(in the rows, 128 means zero)
Known rows:
[ 50  96  94  77  67  87 143 125  62 156 130 190 104 136 115 159  74  73
 103 112 129 118 117 139 127 131  71 137  85 122  91 145 163 136] -> Z661
[ 98 105 140 124 179 107 133 128 114 124 143 153 135 130 127 143 109 102
 154 124 120 145 110 121 129 126 140 147 133 132 156 133 113 103] -> Z843
[ 68 165 134 152  76 108 136 130 114 161 140 154 134  92 115 183 178 123
 143 124 134 153 122 123 114 113  36 142  97 149 154 123  84 121] -> Z787
[124 131 129 138 123 107 144 132 123 118 142 135 118 129 123 121 130 120
 128 123 114 120 115 123 122 116 138 127 121 138 138 140 130 117] -> Z290
[171 119 106 135  94 100 138 139 110 127 129  73 134 132 138 116 148 120
 111 107 124  91  89 143 118 120 128 132  90 136 128 166 141 134] -> Z553
[134 133 130 144 117 108 146 133 125 111 134 125 123 126 120 121 138 122
 118 120 106 108 108 123 122 110 141 128 123 140 140 144 129 121] -> Z749
[136 117 142 134 141 112 131 137 125 105 122 121 151 124 128 147 131 107
 146 120  95 115 101 117 131 128 154 148 129 124 157 130 127 117] -> Z366
[199 139 129 101  83 113 142 144 154 124 116 108 145 139 135 148 136 123
 140 122  87 119 117 129 123 139 146 146 121 124 119 125 135 128] -> Z361
[166 147 101 145  89 104 129 140 110 100 143 111  77 109 131 113 108  59
  72 119 123 157 101 140 107 124 200 142 125 167 141 109 168  98] -> Z98
[175 128 125 147 123 110 142 139 143 145 137  82 127 133 137 117 127 120
 120 111 119  96 102 138 121 120 138 122 108 127 129 146 123 123] -> Z328
[186 146 114 160 158 113 170 138 137 128 133 102 117 146 112 129 134 127
 104 120 129 136 123 123 132 104 142 125 114 131 129 128 129 125] -> Z336
[161 144 127 111  58 111 142 132 158 135 145 132 121 120 135 107 140 129
 124 126  89  83 111 126 112 123 136 118 145 157 119 136 106 117] -> Z728
[183 128 121 143 114 110 141 142 145 151 140  76 130 132 143 115 119 112
 125 110 127  97 101 142 120 127 130 122 101 123 121 143 126 127] -> Z684
[209 131 118 127  96 111 141 143 162 159 136  72 133 134 148 122 124 123
 126 113 115  93 107 145 118 135 135 125 108 123 111 139 118 126] -> Z344
[115 135 159 145  95 111 138 137 126  90 131 132 118 122 126 127 144 124
 122 120  93 101 105 121 122 117 147 124 120 130 142 140 145 124] -> Z96
[170 122 112 142 107 104 140 140 125 136 135  81 130 132 136 119 131 117
 118 109 123  96  95 143 118 123 129 127  97 131 128 156 129 128] -> Z481
[137 132 100 162 119 126 159 136 127 140 145  87 132 140 127 103 158  94
 149 111 124 103 113 132 125 114 160 106 117 133 148 103 142 130] -> Z225
[136 132 106 165 141 124 157 135 134 148 153  85 132 144 126  99 145  96
 152 111 130 109 115 133 125 113 154 105 114 129 145 108 134 128] -> Z900
[120 129 131 130 128 106 144 132 125 120 141 132 118 131 121 116 130 120
 125 122 115 119 114 126 122 116 138 129 122 139 134 144 130 115] -> Z145
[144 109 116 138 176 110 136 133 124 126 128 118 155 122 124 143 128 102
 140 121 106 120  95 118 134 119 158 147 137 136 159 132  92 111] -> Z479

Facts:
Z139	grovas	Z898; Z213	grovas	Z911; Z787	grovas	Z807; Z531	grovas	Z768; Z907	grovas	Z374
Z199	grovas	Z500; Z442	grovas	Z330; Z877	grovas	Z502; Z560	grovas	Z732; Z323	grovas	Z174
Z16	grovas	Z622; Z607	grovas	Z28; Z777	grovas	Z907; Z98	grovas	Z329; Z665	grovas	Z202
Z145	grovas	Z73; Z361	grovas	Z22; Z767	grovas	Z737; Z112	grovas	Z974; Z894	grovas	Z199
Z543	grovas	Z111; Z341	grovas	Z990; Z177	grovas	Z877; Z366	grovas	Z5; Z426	grovas	Z787
Z683	grovas	Z522; Z871	grovas	Z14; Z128	grovas	Z248; Z328	grovas	Z323; Z764	grovas	Z341
Z34	grovas	Z683; Z856	grovas	Z103; Z779	grovas	Z976; Z500	grovas	Z904; Z728	grovas	Z145
Z768	grovas	Z819; Z738	grovas	Z640; Z38	grovas	Z290; Z97	grovas	Z677; Z350	grovas	Z894
Z466	grovas	Z781; Z831	grovas	Z719; Z912	grovas	Z782; Z174	grovas	Z505; Z5	grovas	Z728
Z640	grovas	Z66; Z819	grovas	Z560; Z622	grovas	Z212; Z555	grovas	Z650; Z229	grovas	Z749
Z522	grovas	Z661; Z782	grovas	Z264; Z780	grovas	Z531; Z374	grovas	Z593; Z301	grovas	Z483
Z650	grovas	Z344; Z700	grovas	Z501; Z223	grovas	Z84; Z791	grovas	Z710; Z901	grovas	Z738
Z330	grovas	Z336; Z439	grovas	Z93; Z483	grovas	Z350; Z291	grovas	Z287; Z633	grovas	Z206
Z206	grovas	Z439; Z170	grovas	Z693; Z344	grovas	Z177; Z293	grovas	Z747; Z15	grovas	Z636
Z710	grovas	Z860; Z898	grovas	Z44; Z749	grovas	Z16; Z264	grovas	Z293; Z660	grovas	Z633
Z886	grovas	Z424; Z860	grovas	Z466; Z661	grovas	Z354; Z990	grovas	Z460; Z182	grovas	Z912
Z202	grovas	Z959; Z66	grovas	Z223; Z290	grovas	Z637; Z103	grovas	Z128; Z732	grovas	Z629
Z354	grovas	Z856; Z96	grovas	Z543; Z959	grovas	Z900; Z904	grovas	Z170; Z747	grovas	Z607
Z20	grovas	Z708; Z44	grovas	Z855; Z460	grovas	Z777; Z111	grovas	Z328; Z64	grovas	Z97
Z28	grovas	Z98; Z900	grovas	Z207; Z424	grovas	Z871; Z737	grovas	Z886; Z855	grovas	Z64
Z509	grovas	Z665; Z248	grovas	Z426; Z501	tovi	Z781; Z501	tovi	Z819; Z131	tovi	Z553
Z131	tovi	Z426; Z787	tovi	Z84; Z531	tovi	Z185; Z552	tovi	Z442; Z552	tovi	Z500
Z607	tovi	Z367; Z607	tovi	Z29; Z607	tovi	Z780; Z607	tovi	Z407; Z607	tovi	Z563
Z286	tovi	Z354; Z286	tovi	Z350; Z745	tovi	Z44; Z745	tovi	Z708; Z745	tovi	Z977
Z76	tovi	Z112; Z76	tovi	Z15; Z76	tovi	Z100; Z76	tovi	Z729; Z774	tovi	Z341
Z767	tovi	Z660; Z543	tovi	Z14; Z543	tovi	Z367; Z543	tovi	Z45; Z543	tovi	Z860
Z73	tovi	Z961; Z538	tovi	Z344; Z538	tovi	Z747; Z683	tovi	Z509; Z419	tovi	Z990
Z419	tovi	Z225; Z419	tovi	Z900; Z419	tovi	Z877; Z826	tovi	Z374; Z916	tovi	Z990
Z916	tovi	Z959; Z916	tovi	Z963; Z916	tovi	Z907; Z432	tovi	Z328; Z432	tovi	Z684
Z815	tovi	Z714; Z815	tovi	Z729; Z738	tovi	Z354; Z738	tovi	Z963; Z38	tovi	Z383
Z38	tovi	Z553; Z38	tovi	Z781; Z38	tovi	Z380; Z38	tovi	Z904; Z97	tovi	Z291
Z97	tovi	Z871; Z807	tovi	Z611; Z831	tovi	Z481; Z149	tovi	Z553; Z5	tovi	Z732
Z719	tovi	Z847; Z719	tovi	Z350; Z719	tovi	Z323; Z965	tovi	Z20; Z965	tovi	Z781
Z640	tovi	Z496; Z640	tovi	Z139; Z640	tovi	Z670; Z640	tovi	Z877; Z622	tovi	Z596
Z622	tovi	Z860; Z622	tovi	Z213; Z535	tovi	Z374; Z535	tovi	Z439; Z755	tovi	Z14
Z755	tovi	Z604; Z755	tovi	Z366; Z372	tovi	Z383; Z372	tovi	Z522; Z372	tovi	Z771
Z372	tovi	Z481; Z834	tovi	Z383; Z834	tovi	Z344; Z834	tovi	Z684; Z834	tovi	Z907
Z850	tovi	Z993; Z850	tovi	Z112; Z850	tovi	Z555; Z850	tovi	Z961; Z850	tovi	Z994
Z489	tovi	Z328; Z489	tovi	Z209; Z489	tovi	Z768; Z223	tovi	Z111; Z223	tovi	Z961
Z843	tovi	Z636; Z843	tovi	Z213; Z791	tovi	Z596; Z881	tovi	Z849; Z529	tovi	Z990
Z529	tovi	Z677; Z529	tovi	Z478; Z529	tovi	Z660; Z529	tovi	Z703; Z206	tovi	Z886
Z206	tovi	Z993; Z889	tovi	Z870; Z889	tovi	Z728; Z889	tovi	Z856; Z234	tovi	Z724
Z234	tovi	Z964; Z355	tovi	Z225; Z355	tovi	Z111; Z293	tovi	Z856; Z43	tovi	Z710
Z43	tovi	Z555; Z43	tovi	Z976; Z92	tovi	Z604; Z280	tovi	Z584; Z280	tovi	Z361
Z280	tovi	Z556; Z661	tovi	Z611; Z661	tovi	Z524; Z661	tovi	Z781; Z182	tovi	Z22
Z299	tovi	Z747; Z103	tovi	Z962; Z103	tovi	Z633; Z103	tovi	Z596; Z934	tovi	Z584
Z934	tovi	Z560; Z386	tovi	Z330; Z386	tovi	Z407; Z428	tovi	Z749; Z428	tovi	Z894
Z868	tovi	Z777; Z868	tovi	Z341; Z868	tovi	Z976; Z868	tovi	Z703; Z460	tovi	Z291
Z460	tovi	Z344; Z460	tovi	Z967; Z460	tovi	Z556; Z460	tovi	Z439; Z682	tovi	Z496
Z682	tovi	Z799; Z682	tovi	Z961; Z64	tovi	Z199; Z64	tovi	Z96; Z64	tovi	Z229
Z28	tovi	Z202; Z28	tovi	Z139; Z974	tovi	Z871; Z974	tovi	Z849; Z974	tovi	Z964
Z974	tovi	Z728; Z880	tovi	Z44; Z656	tovi	Z714; Z656	tovi	Z336; Z656	tovi	Z660
Z656	tovi	Z301; Z424	tovi	Z510; Z424	tovi	Z16; Z424	tovi	Z187; Z33	tovi	Z479
Z33	tovi	Z187; Z33	tovi	Z860; Z33	tovi	Z287; Z93	tovi	Z297; Z93	tovi	Z323
Z855	tovi	Z361; Z855	tovi	Z330; Z207	tovi	Z330; Z207	tovi	Z100; Z248	tovi	Z710
Z248	tovi	Z74; Z248	tovi	Z700; Z248	tovi	Z483

Rows:
No name comes twice in this set of rows, the named rows included.
[115 143 142 144 139 112 158 134 121 111 143 136 106 146 115 125 132 119
 128 123 129 148 133 120 125 111 138 121 107 124 132 124 160 119] : Z774
[ 72 126 129 141 151 122 152 130 115 151 170 131 112 151 132 104 119  91
 177 117 148 149 132 136 120 128 137 106 107 118 140 103 162 114] : Z419
[173 151  90 159 130 113 175 136 123 119 129  97 116 146 104 120 160 126
 108 121 120 127 121 120 130  97 151 120 116 143 136 124 140 130] : Z976
[122 131  92 147 113 123 154 131 118 140 151  94 137 141 126 101 164  93
 167 114 121 103 112 132 123 117 159 108 121 138 148 104 139 125] : Z670
[126 100  80  99  50  97 151 134  99 171 118 144 121 127 120 157  66  64
  83 105 114  79 105 140 134 124  91 125  95 116  88 130 139 146] : Z522
[135 134  92 152 106 124 159 134 122 130 142  85 134 147 123 104 177 105
 164 114 115 103 112 131 125 115 165 108 122 137 147 106 148 130] : Z111
[163 122 138 122 130 114 131 141 133 104 115 119 151 130 128 162 143 118
 151 123  88 126 105 119 133 134 160 154 127 118 150 126 131 120] : Z780
[160 110 114 129 170 110 137 135 128 125 123 119 161 125 126 152 129 105
 142 121 104 125  97 120 136 123 156 156 136 136 157 132  95 113] : Z45
[181 122 109 141 101 104 139 143 129 145 133  64 131 133 144 116 133 118
 118 106 127  89  94 147 117 127 128 129  88 124 123 159 133 133] : Z383
[207 134 141 116  47 112 153 137 140 127 168  76 109 131 162 160 124 161
 128 117 115  88 109 115 132 142 149 129 127 137 118 130  87 121] : Z374

The same things again, as new rows of numbers:
Known rows:
[123 165 109 155 121  89 117 139 119 113 113 153 109 122 135 124 120 126
 167  99 151 179 174 158  91  76 147 114 136 145 158 140 162 159  72 110
  82 163 149 128 163  92 128 111  89 136  85 158 106 140 169  98 158 101] -> Z728
[169  82 150 127 143 122 174 137 195 105 149 139 125 106 158 177 168 163
  93 188 100  62 170  85  77  66 155  86 146 136  75  75  67 164  73 198
 118 145 109 159  95 178 173 177  88 140 131 118 177 150  61 183 168  91] -> Z386
[160 109 119 123 147 150 135 129 116 128 108 139 129 103  79 116 128 144
 119 126 114  71 105 128 171 168 112 135  89 125 158 137 150 115 212  90
 166  90  89 113  76 106  94 106 151 153 163  99 154 131 151  81 113 137] -> Z383
[ 67 151 126 123 123  95 151 121 163 102 121 102 145 144 171 146  76 156
 178  96 161 105 152 167  96 133 124  94  90  94 127 142 170  82  81  88
  96 161 149 119  95 117 127  87  79 116 130 177 112 153 100  84 100 126] -> Z483
[169 147 117 141 127 126 115 132 122 136 126 155 116 107  97 111 102 154
 125 141 147 130 130  94 142 125 118 144  98 108 103 125 132 112 209 116
 120 136 113 118 100 142 125 131 155 155 142 105 161 143 146 148 113 104] -> Z563
[168  83 116 125 138 137 166 125 194 111 144 158 116 107 107 147 172 143
  90 181  92  62 160  90 139 132 148  96 162 116 134 124  77 152  71 197
 120 153 122 154  88 172 174 172  91 114 142 106 123 133  62 161 156 147] -> Z280
[103  80 180  85 157 158 172 131 105 124 127  56 155 107 139 163 172 138
 103 158  71  63  77 157 175 170 148 141 116 164 163 154  79 157 178 112
 185  78  86 137  78 136  76 135 192 133 173  94 114  94  65  98 149 176] -> Z149
[169 156 109 144 119 124 103 127 124 139 140 153 106 106  98 108 109 140
 129 118 150 155 145  95 139 120 124 144 107 101 122 132 144 115 201 121
 105 151 123 122 104 125 122 135 152 154 142 104 140 144 161 144 117 111] -> Z724
[133 141 101 155 139 118 128 131 146 111  98 149 121 120  88 130 129 129
 124 109 117 151 166 164 162 145 117  90  98 160 167 116 165 136  93  94
  94 159 127 113 120  95 148 105  83 107  82 154 121 136 164  78 125 116] -> Z439
[127  86 141 103 120 146 102 114 151 131 170 155 121 109 160 119 175  77
  95 135 131  92  84  98  91 167 142 148 180  64 118 143 111 136  82 178
 136 120 152 151 121 148 136 162 127 130 168 102 102  89 100 172 148 182] -> Z286
[ 56  85  96  84 170 147  83 144  96  99  94 127 125 123 160 109 128 104
 160 160  67 172 131  94 152 153  71 100  87  64 148 117 168 151  91  80
  60  89 123  98 152 139 117 144 157  97  93 130 100 151 172  81 154  91] -> Z907
[162  97 131 117 106 150 167 134  93 126 177 154 116 101 165 131 171  84
 129 104 132  96 156  98 133  86 156 156 175 128 167 152  76 161  63 194
 160 113 129 150  84 112  83 174 189 158 176  93  99 136  93 174 169 167] -> Z807
[151 148 109 139 122 133 118 133  98 155 122 154 123 110  84 105  82 148
 114 134 153 125 117 100 163 110 126 157 110 151  97 134 127 102 193 143
 123 127 138 139 110 145 139 121 165 151 143 107 151 146 151 135  92 109] -> Z993
[181  88 121  85 169 154 174 143 194 140 152 149 123 121 148 160 154 163
 102 173  67  62 167 161  93 167 159  70 178 187  73 139  67 161  61 197
  56 153 121 159 170 178 175 129  75  65  80 190 175  71  66 117 168  92] -> Z855
[146 155 185 168  98 151  81 141 130 139  97  67 115 123  76 185 147 160
 178 125 122 131 148 127 119  67 108 107 166 180 154 147 174 154  81  90
 177 138 158 128 150  84 171 138 114 140  89 156 152 141 172 149 112  98] -> Z732
[ 81  86 156  96 127 148  94 117 120 143 165 152 137 116 161 116 171  88
  93 148 140  85  79 105 101 173 139 158 179  68  83 139 118 127 107 172
 148  87 153 155 132 163 145 136 130 131 171 107 102  90 106 171 115 183] -> Z419
[160 166 147 127 112  84 141 128 112 118 104  58 139 187 154 139 108 150
 161 111 124 168 110 141 110 111  93  93 103 163 158 142 107  79 141 100
 133 136 106  79 183 121  89 157 172  79  92 144 129 129 112 131 107  93] -> Z213
[156 129 114 140 140  92 123 112 109 156 132 152 124 107  97 105 112 141
 106 164 160 161 116 128 156 109 133 145 101 133 105 110 154 119 212 109
 160 146 103  99 105 126 105 125 165 155 154 112 154 140 141 135 107 109] -> Z505
[140  85 137 158 158  89 171 145 195 100  97  70 130 125 156 180 106 164
 102 190 119  68 173 143  75  57 157  74  88 174  76  42  78 162  94 151
  87 157  96 150 123 177 176 149  73 143  82 171 183 153  63 175 165  87] -> Z330
[163 148 118 137 126 132 102 131 120 139 131 152 112 107 100 108 110 146
 127 132 149 143 121  99 141 136 118 146 101  97 108 123 141 107 207 113
 119 139 117 122 102 131 121 129 156 152 148 107 149 139 155 142 111 112] -> Z297

Rows:
No name comes twice in this set of rows, the named rows included.
[156 164 159 121 111  71 148 131 116 124  99  52 144 190 156 151 114 150
 170 112 116 174 114 159  97 100  98  80 113 181 156 144 115  83 116 100
 136 142 115  77 186 117  86 159 166  70  88 164 124 124 110 129 116  89] : Z860
[180 147  99  90 130 153 166 124 178 150 168 159 104 113 115 111 169  76
 108  94  70 118 165 160 142 171 157  91 181 157 148 152  69 159  57 188
  57 165 152 152 168 127 142 123  74  71  79 176 101  72 113  74 169 175] : Z97
[138 148 103 155 130 116 126 137 144 110 105 148 114 120  94 124 123 124
 126 105 132 164 169 156 151 138 120 102  96 141 167 120 166 134  98  99
  93 161 127 120 120  99 149 106  83 121  90 144 117 139 166  82 132 113] : Z291
[182 168 170 101  91  61 136 106 126 162 115  48 136 192 136 124 113 140
 154 122 103 153  79  84 109 101  73  83 105 170 172 150  67  73 216 155
 164 117  84  75 185 159  76 178 197  66 143 103 144 110  68 177  88  87] : Z596
[ 82  82 160 110 146  55 171  59 112 150 132 114 156 188 172 127 176  68
  92 183 153 175  96 170  96  63 157  76 181 186 167 134 125 142  70 160
 183 162 106  75 182 110  79 175 177  67 127 169  99  97  64 151 155 131] : Z543
[128  86 169  92 161 156 169 137  95 128 103  48 155 106  97 141 125 165
 151 148  88  64  76 162 174 172 125 148  85 161 139 146 122 144 219  82
 186  80  78  97  77 115  78  94 192 155 175  99 174 128  90  85 118 130] : Z553
[ 55  83  96  85 176 150 103 141 160  99  94 159 111 108 123 115 175  64
  94 171  63  86 170  83 171 165  71  71  93  71 174 138 160 150  50 136
  63 145 135 131 125 144 165 176 104  67  85 120 102 149 167  74 168 108] : Z460
[126  82 144 104 129 144 158 130 162 126 161 149 134 108 154 138 158 154
  94 182 132  69 104  91  96 123 153 147 176 112  80 137  74 153  76 194
 135 108 148 157 117 177 172 167 119 136 158 109 123 135  66 178 142 149] : Z76
[113  94 186 153  95 154  88 139 158 132  96  70 128 126  89 188 177 145
 162 133  82  77 122 129  92  79 140  94 182 182 170 149 173 160  56 155
 179 121 157 154 166  91 171 171 101  89  98 155 103 118 149 165 146 161] : Z531
[143  83 139  97 139 155 153 119 147 125 136 147 139 106 104 133 174  83
  93 141  82  63  83 114 172 172 136 133 163 118 170 150 105 127 105 158
 168  84 115 143  79 132 107 155 141 116 170  98 103  96  77 100 139 178] : Z372
[170 158 119 139 120 142 150 137  95 142 173 155 107 104 138 110 102 147
 173 100 157 163 166 102 144  60 154 156 100 129 153 149 107 161 179 139
 141 130 106 131  81  96  79 150 195 164 168  94 125 148 154 156 163  98] : Z611
[169 153 118 137 125 138 130 137  99 142 154 153 112 104 113 109 100 152
 161 112 156 149 151 104 152  90 144 150  94 121 133 144 130 147 205 118
 137 128 106 124  88 107  88 136 182 161 162  99 143 147 156 144 138 103] : Z524
[130 101 105 141 157 135 137 122 171 110  94 142 133 117  67 145 157 113
  99 117  76  91 156 168 175 171  91  74  92 181 175  95 172 124 114  84
 126 159 109  97  97  87 156  89  74  71  81 176 122 104 165  77 107 148] : Z344

Now the same things, written a new way:
Known rows:
[170 118 140 118 119 131 149 144 158 131 117 115 162 120  94 145 102 122
 174  98 122 143 151 142 130 126 146 140 135 165 139 140 116 150 141 146] -> Z93
[122 115 116 119 130 136 141 129 162 131 123 129 131 104 119 137 123 126
 161 125 147 141 162 136 128 143 138 135 159 114 149 129 118 144 134 107] -> Z297
[124  87 102 142 166 133 146 156 167 102  99 160 128  93 111 108 146 145
 131 164 113 207 105 123 118 147 137 125 166  41 166 129 122 119 172  94] -> Z383
[120 123 100 128 118 132 135 128 151 138 112 137 126 116 117 120 125 128
 155 139 144 134 146 121 134 137 133 115 150 104 149 131 124 142 131 119] -> Z22
[122 124  99 133 114 136 135 120 152 141 107 142 124 116 117 126 123 133
 156 143 148 129 154 126 133 132 135 115 156 101 144 123 119 145 136 119] -> Z977
[129 122 105 124 119 119 136 130 134 140 117 193 119 113 131 118 131 141
 183 125 148 135 149 131 126 142 126 106 157  96 145 146 122 128 130 140] -> Z732
[166 120 124 126 110 113 140 136 130 146 112 189 138 120 111 126 109 135
 186 102 122 138 140 137 124 126 132 110 140 143 138 154 118 130 138 169] -> Z531
[108 106 106 118 157 141 126 141 163 108 125 136 114 112 122 168 153 149
 181 129 149 142 156 173 135 162 142 148 176 112 161 115 137 118 108 131] -> Z350
[122 108 135  98  82 151 122 131 122 113 153 168 132  99 132 174 134 158
 133 130 113 119 134 138 136 166 160  97 136  83 133 136 123 131 100 118] -> Z777
[162 110  99 143 144 115 150 130 136 140 104 248 117 121 118 105 124 148
 170 155 115 182 120 130 132 131 123  90 169  55 154 151 121 125 175 152] -> Z819
[146 118 113 138 117 118 122 138 143 137 112 175 134 116 117 130 123 139
 164 109 130 136 141 127 121 143 139 116 157 137 145 132 127 129 127 143] -> Z174
[116 112  97 135  90 136 134 131 163 140  96 112 120 101 127 105 117 118
 167 131 179 118 167 116 127 116 132 135 160 107 127 126 116 114 131 126] -> Z724
[198 150 109 122  59 119 150 132  94 141 125 140 157 168  76 131 114 107
 118  78 101  95 120 116 157 147 149 123  69 158 134 161 140 142 138 181] -> Z850
[133 115 103 132 121 128 120 135 146 131 101 152 126 129 102 146 135 143
 166 121 128 125 133 148 136 136 138 130 149 134 148 129 137 125 118 161] -> Z170
[140 135 102 106 116 135 148 127 134 126 143 130 134 125 120 148 137 120
 138 126 153 126 161 127 143 167 141 125 134  98 152 136 126 138 133 108] -> Z670
[175 101 120 152 137 124 146 143 153 130  93 163 153 131  78 119 104 133
 132 143  77 185 102 122 130 118 147 122 141 105 150 136 118 139 186 152] -> Z149
[131 109  91 154 144 131 139 129 154 136  99 178 124 119 110 115 124 141
 130 174 114 170 128 112 145 133 137 102 167  54 154 121 124 144 175 115] -> Z611
[143 118 113 130 109 121 119 133 144 138 115 169 134 116 114 129 123 143
 162 113 127 134 140 125 124 137 137 114 155 131 144 129 125 130 126 145] -> Z66
[ 76 115  73 129  98 104 106 144 126 124  93 177 104 100 137  95 172 134
 146 126 133 121  81 108 104 160 111  98 129 100 160 144 160 124  81 110] -> Z330
[154 110 125 122 103 124 126 124 148 144 100 165 141 118 107 142 125 140
 161  89 118 138 138 127 132 126 146 131 132 155 144 132 133 136 143 163] -> Z787

Rows:
No name comes twice in this set of rows, the named rows included.
[ 68 130  91 130 136 109 117 123 146 148 101 161 111 111 125 115 147 134
 172 157 115 120  93 122 105 141 109  85 146 131 172 136 150 189  90  95] : Z367
[110 129  90 109 116 125 145 135 128 113 136 137 121 118 128 124 156 124
 131 123 139 123 128 122 132 176 132 120 125  94 159 141 140 138 114  93] : Z714
[132 121 109 102 129 136 135 140 131 108 161 163 128 107 136 159 152 141
 142 105 148 135 168 136 139 188 140 119 152  95 156 128 132 124 114 108] : Z877
[133 145  74 122  80 131 141 117 105 133 127 152 120 147 119 128 144 117
 112 127 145  96 141 108 157 166 133 103 109  86 149 140 141 136 125 125] : Z994
[174 113 117 148 128 129 144 132 149 143  92 163 150 134  85 122 107 132
 135 129  90 170 115 118 142 117 148 122 136 111 147 133 122 148 180 156] : Z807
[140 123 128 132 126 115 112 127 149 156 105 175 142 125 104 153 115 148
 187 113 102 129 120 140 116 125 127  95 147 182 157 131 132 178 111 146] : Z791
[158 122 118 133 100 129 138 128 148 147 106 132 143 131  97 129 103 128
 162 116 124 131 145 128 134 118 146 127 135 143 136 140 118 149 146 150] : Z880
[121  99  84 162 159 133 141 130 155 130  96 194 117 117 111 111 137 150
 118 190 112 191 118 111 140 137 137 106 181  30 162 116 124 136 188 111] : Z781
[206 130 138 110  99 121 138 144 122 126 142 154 163 142  91 166 117 131
 149  58 100 127 152 142 142 153 155 128 116 174 139 146 128 132 132 171] : Z640
[133 138  84 129  96 125 117 122 109 139 124 187 118 136 122 135 146 136
 133 113 143 111 144 114 142 161 131 101 142  98 146 130 139 126 119 142] : Z886

